Below are the code and all the weights of a small trained network. Each question names an input and a class and asks about switching units off, where a switched-off unit gives its printed mean instead of its output.

import numpy as np


def w(rows, s, z=0):
    codes = np.array(rows[::2]) - 128.0
    scale = np.full(codes.shape[1], s)
    scale[-1] = z or s
    return codes * scale


def f(y):
    return np.maximum(y, 0)


def log_softmax(a):
    a = a - a.max(-1, keepdims=True)
    return a - np.log(np.exp(a).sum(-1, keepdims=True))


def net(x, mask):
    res = np.array(x, float).reshape(1, 8) / 4 @ E
    y = f(res @ A[0][:, :-1].T + A[0][:, -1])
    res = res + np.where(mask, y, B[0][:, -1]) @ B[0][:, :-1]
    return log_softmax(res[-1] @ U[:, :-1].T + U[:, -1])


A, B = {}, {}
E = w([
[131,128,129,131,128,128,125,130,127,124,132,127],'x0',
[128,127,129,128,122,128,127,119,128,130,126,129],'x1',
[125,128,129,123,134,127,131,134,128,134,129,130],'x2',
[130,125,132,124,130,127,130,127,127,133,132,129],'x3',
[141,215,111,58,171,138,102,60,200,84,165,150],'x4',
[219,114,85,44,74,127,109,185,90,118,76,102],'x5',
[131,119,130,127,119,129,124,126,132,122,139,129],'x6',
[94,160,252,91,95,136,170,156,110,53,85,99],'x7',
],0.02)
A[0] = w([
[194,163,87,30,121,119,108,127,138,93,117,126,3],'n1',
[109,159,254,97,101,125,144,146,124,81,95,114,124],'n2',
[124,110,137,124,120,141,140,138,124,120,135,151,86],'n3',
[78,71,170,243,129,110,150,138,103,156,134,130,217],'n4',
[121,120,147,131,143,130,126,125,100,125,132,152,91],'n5',
[105,189,143,155,171,131,122,82,181,101,163,148,112],'n6',
[148,123,55,150,131,129,120,123,140,176,153,150,254],'n7',
[172,73,93,131,67,121,144,192,57,153,76,81,126],'n8',
],0.014,0.0097)
B[0] = w([
[179,148,43,180,107,188,158,150,124,148,108,74,208],'n1',
[124,154,150,53,105,158,248,157,98,90,137,123,254],'n2',
[117,132,86,88,149,112,126,122,118,113,92,145,134],'n3',
[185,155,44,145,107,200,142,169,134,140,127,56,247],'n4',
[150,152,114,136,107,111,156,112,128,133,126,154,137],'n5',
[89,141,172,117,177,83,156,106,150,136,141,163,224],'n6',
[86,81,97,183,117,105,63,84,126,175,121,110,236],'n7',
[103,88,192,122,150,82,101,137,132,118,110,190,235],'n8',
],0.015,0.031)
U = w([
[155,89,37,179,121,151,82,136,148,162,125,55,254],'0',
[159,152,97,98,91,179,168,187,103,100,108,55,127],'1',
[131,11,147,153,128,50,38,150,115,155,98,183,119],'2',
[125,57,229,72,109,95,144,192,65,89,72,152,16],'3',
[33,117,135,149,181,54,84,47,193,150,195,152,109],'4',
[56,161,224,73,154,122,170,103,164,93,189,153,72],'5',
],0.011,0.0055)

Each question gives the input, the list of numbers given to net, and the class t.
The units are the neurons (one row each of A and B). Each row of codes is followed by its name. A weight is (code - 128) times the scale printed after its matrix; where a second scale follows, it is the last column's (A, B and U).
mask holds one flag per neuron, in row order. A switched-off neuron (its flag False) gives its mean, the last column of its row in B, instead of its output. The means were averaged over made-up inputs and are rounded, as every weight is.
A unit's drop is (log p(t) with every unit on - log p(t) with that unit switched off) / (log p(t) with every unit on - log p(t) with every unit switched off).
The circuit of an input: a set's keep is (log p(t) with only the set's units on - log p(t) with every unit switched off) / (log p(t) with every unit on - log p(t) with every unit switched off). Starting from all 8 units, units are removed one at a time, each time the one whose removal leaves the highest keep (on an exact tie, the one counted first), for as long as the keep stays at least 0.8.
circuit, biggest first: the units of the circuit, biggest drop first
most important unit: the unit with the biggest drop
top k neurons: the k neurons with the biggest drops, biggest first
drop of u: that unit's drop, to one decimal
input [-4,-6,-1,6,1,-5,-1,1], class 5: most important unit => n1
input [-1,8,-6,0,-2,1,-2,-2], class 2: circuit, biggest first => [n1 n2]
input [0,-6,8,-5,-7,2,3,0], class 2: circuit, biggest first => [n8 n2]
input [-2,-7,5,-1,-5,0,2,0], class 0: top 3 neurons => [n4 n2 n6]
input [-6,3,7,5,1,1,-2,-1], class 0: top 2 neurons => [n8 n6]
input [2,4,-3,1,3,7,0,0], class 0: top 2 neurons => [n2 n1]
input [-5,-2,-2,7,-1,8,4,3], class 3: top 2 neurons => [n8 n4]
input [-3,4,8,-5,1,-5,-4,1], class 5: top 2 neurons => [n1 n6]
input [-2,2,-6,3,0,7,-3,1], class 3: top 2 neurons => [n8 n4]
input [8,2,2,2,-6,1,3,0], class 2: top 2 neurons => [n8 n2]
input [6,1,-7,6,-4,1,-8,-8], class 2: top 2 neurons => [n8 n1]
input [-7,-5,7,3,1,-5,4,-8], class 4: top 2 neurons => [n1 n6]
input [5,3,7,-3,0,4,3,-3], class 2: top 2 neurons => [n4 n8]
input [-6,6,-6,1,-1,-8,-3,8], class 1: top neuron => [n4]
input [-4,6,-5,-5,7,0,5,-7], class 4: top 2 neurons => [n4 n6]
input [0,6,2,5,-1,0,7,0], class 0: top 3 neurons => [n2 n8 n6]
input [-4,-5,-5,-4,-4,3,-2,1], class 3: top 2 neurons => [n7 n8]
input [6,1,1,-4,6,2,-1,0], class 0: drop of n1 => 0.9
input [5,1,2,2,5,-7,0,0], class 4: drop of n2 => 6.0
input [4,-6,4,-1,2,-2,-3,8], class 5: most important unit => n4
input [-3,-1,-3,-2,1,-3,-2,-4], class 4: drop of n1 => 0.8
input [-5,4,2,4,6,5,0,0], class 0: drop of n2 => 1.4
